X =
[[  6  26  -8 -24 -24 -35  32  -2  38  -1]
 [-37 -10 -35  12   8 -19 -36  12 -31 -39]
 [-15 -16  15   3  -2  19 -42  20 -28 -62]
 [-18  -3 -14  -3  43  32 -67  26  25  -6]
 [ 13   4   2 -17  21  42 -53  22  22  -2]
 [ 21   9  12 -21 -31 -13   9  -8  11 -52]
 [ -3  -9 -11  -5  31  34 -67  18  24 -19]]
Rows and columns are counted from 1.
(1, 1): 6
(2, 9): -31
(3, 1): -15
(6, 9): 11
(4, 9): 25
(5, 2): 4
(1, 9): 38
(1, 2): 26
(4, 4): -3
(6, 6): -13
(2, 4): 12
(1, 4): -24
(2, 1): -37
(6, 7): 9
(1, 10): -1
(2, 5): 8
(7, 10): -19
(3, 10): -62
(7, 9): 24
(5, 5): 21
(4, 1): -18
(6, 8): -8
(2, 6): -19
(6, 5): -31
(5, 8): 22
(2, 7): -36
(6, 1): 21
(7, 7): -67

grid =
[[ -27.368  -16.534   48.880   -9.271  -12.450  -16.534  -84.106  156.372
    91.618    7.883  123.618 -113.179  -77.140 -144.784 -112.445  113.073]
 [ 113.656  -58.756 -181.802 -179.022   62.567   13.030   54.899  -16.534
    61.136  -47.781  -62.715   20.971   11.217  -16.534  -86.763  -76.376]
 [  24.891  -16.534 -141.314 -236.338  -81.545 -173.242   55.687  -66.709
    95.384  -77.299  150.826  -16.534  -16.534  -16.534  -16.534 -112.152]
 [ 148.670   43.593  -56.036   44.104   84.717   90.219  -25.089   38.660
   -38.831  -17.070  -16.534  -44.008 -100.396  -23.638  -16.534   -6.321]
 [  93.849 -109.747 -218.104 -239.229  -43.625 -129.534  -16.534 -151.936
   105.534  -64.169    9.573   23.773    2.999  -13.525  -79.629  -97.717]
 [  39.296  -72.114  -53.198  -82.154  -16.349  -91.720  -14.437  -16.534
    60.207  -32.477   60.070  -47.036  -73.973  -53.750  -16.534  -16.534]
 [ -29.473   14.847   83.232  -16.534   96.568   76.161  -65.547   19.386
   -16.469  -50.356  187.521  -44.269 -107.636   31.703 -182.098  -51.014]
 [ -16.534   45.562  106.933  -74.242  126.151  129.135  -64.244  -16.534
   -40.086  -72.772  -16.534  -23.217 -114.255   90.913 -234.805 -103.713]
 [  74.146    2.281  -25.359  -24.696   75.187  -16.534  -28.561  -16.534
    -2.355  -25.746  -15.286  -40.261  -78.032  -14.613  -76.528
   -19.594]]
Indices start at 1.
row 1 col 1 = -27.368
row 7 col 6 = 76.161
row 5 col 15 = -79.629
row 6 col 13 = -73.973
row 5 col 16 = -97.717
row 2 col 5 = 62.567
row 5 col 5 = -43.625
row 7 col 12 = -44.269
row 6 col 6 = -91.720
row 2 col 6 = 13.030
row 8 col 2 = 45.562
row 9 col 14 = -14.613
row 6 col 2 = -72.114
row 3 col 10 = -77.299
row 1 col 9 = 91.618
row 8 col 13 = -114.255
row 7 col 5 = 96.568
row 7 col 9 = -16.469
row 9 col 12 = -40.261
row 6 col 5 = -16.349
row 3 col 16 = -112.152
row 5 col 10 = -64.169
row 4 col 12 = -44.008
row 8 col 5 = 126.151
row 2 col 8 = -16.534
row 3 col 7 = 55.687
row 1 col 2 = -16.534
row 6 col 8 = -16.534
row 2 col 14 = -16.534
row 7 col 8 = 19.386
row 4 col 13 = -100.396
row 6 col 7 = -14.437
row 4 col 6 = 90.219
row 7 col 14 = 31.703
row 3 col 4 = -236.338
row 3 col 11 = 150.826
row 9 col 10 = -25.746
row 7 col 16 = -51.014

W =
5	12	-21	-3	8	-29
0	14	-60	-41	62	36
-49	-74	44	-41	-20	51
45	-26	-19	-16	19	0
50	-4	23	2	-16	-11
-20	6	-9	10	19	32
14	34	-20	-56	-6	1
-30	7	11	-25	-68	-40
Indices start at 1.
(1, 1) -> 5
(7, 6) -> 1
(3, 1) -> -49
(7, 4) -> -56
(3, 4) -> -41
(8, 6) -> -40
(4, 2) -> -26
(1, 3) -> -21
(3, 6) -> 51
(8, 5) -> -68
(3, 5) -> -20
(8, 4) -> -25
(8, 3) -> 11

arr =
[[ 10 -28  -6 -32   2  42 -17  18  -7   7   2  11 -40  13]
 [-23  -6  37  27   3 -23 -34  29 -17  37  -8   8  18 -19]
 [ 13  23 -14  47  30  -3  30 -52  17  22   9   6  10 -16]
 [-20  -5   3 -55  23  14  -3  48 -24  -7  46   3  14  -7]
 [-19 -14   5 -21  32  -4   0  57 -18  -8  50  -9  23  -1]
 [-11  40  35  35 -12 -19  -7  -3  38  22  16   9 -24 -31]
 [-10  10  -8 -25 -33 -11  30   5 -10  -5 -36   6 -12  36]
 [ -8  -8  45  25  11 -34 -44  36 -23  18   8   9  13  -1]
 [-25 -13   0  10  34 -18 -14  65 -33 -22  39  -2  11  -3]
 [-21 -15   3  -8  34  -8  -3  60 -21 -11  48  -9  23   2]]
Rows and columns are counted from 1.
row 1 col 1 => 10
row 3 col 5 => 30
row 2 col 4 => 27
row 4 col 3 => 3
row 4 col 12 => 3
row 9 col 7 => -14
row 3 col 2 => 23
row 1 col 6 => 42
row 5 col 1 => -19
row 3 col 7 => 30
row 2 col 10 => 37
row 6 col 10 => 22
row 8 col 7 => -44
row 6 col 14 => -31
row 5 col 2 => -14
row 4 col 1 => -20
row 2 col 1 => -23
row 8 col 13 => 13
row 8 col 2 => -8
row 10 col 12 => -9
row 10 col 11 => 48
row 6 col 13 => -24
row 8 col 11 => 8
row 7 col 8 => 5
row 4 col 5 => 23
row 7 col 13 => -12
row 10 col 10 => -11
row 4 col 7 => -3
row 1 col 7 => -17
row 6 col 4 => 35
row 2 col 2 => -6
row 9 col 8 => 65
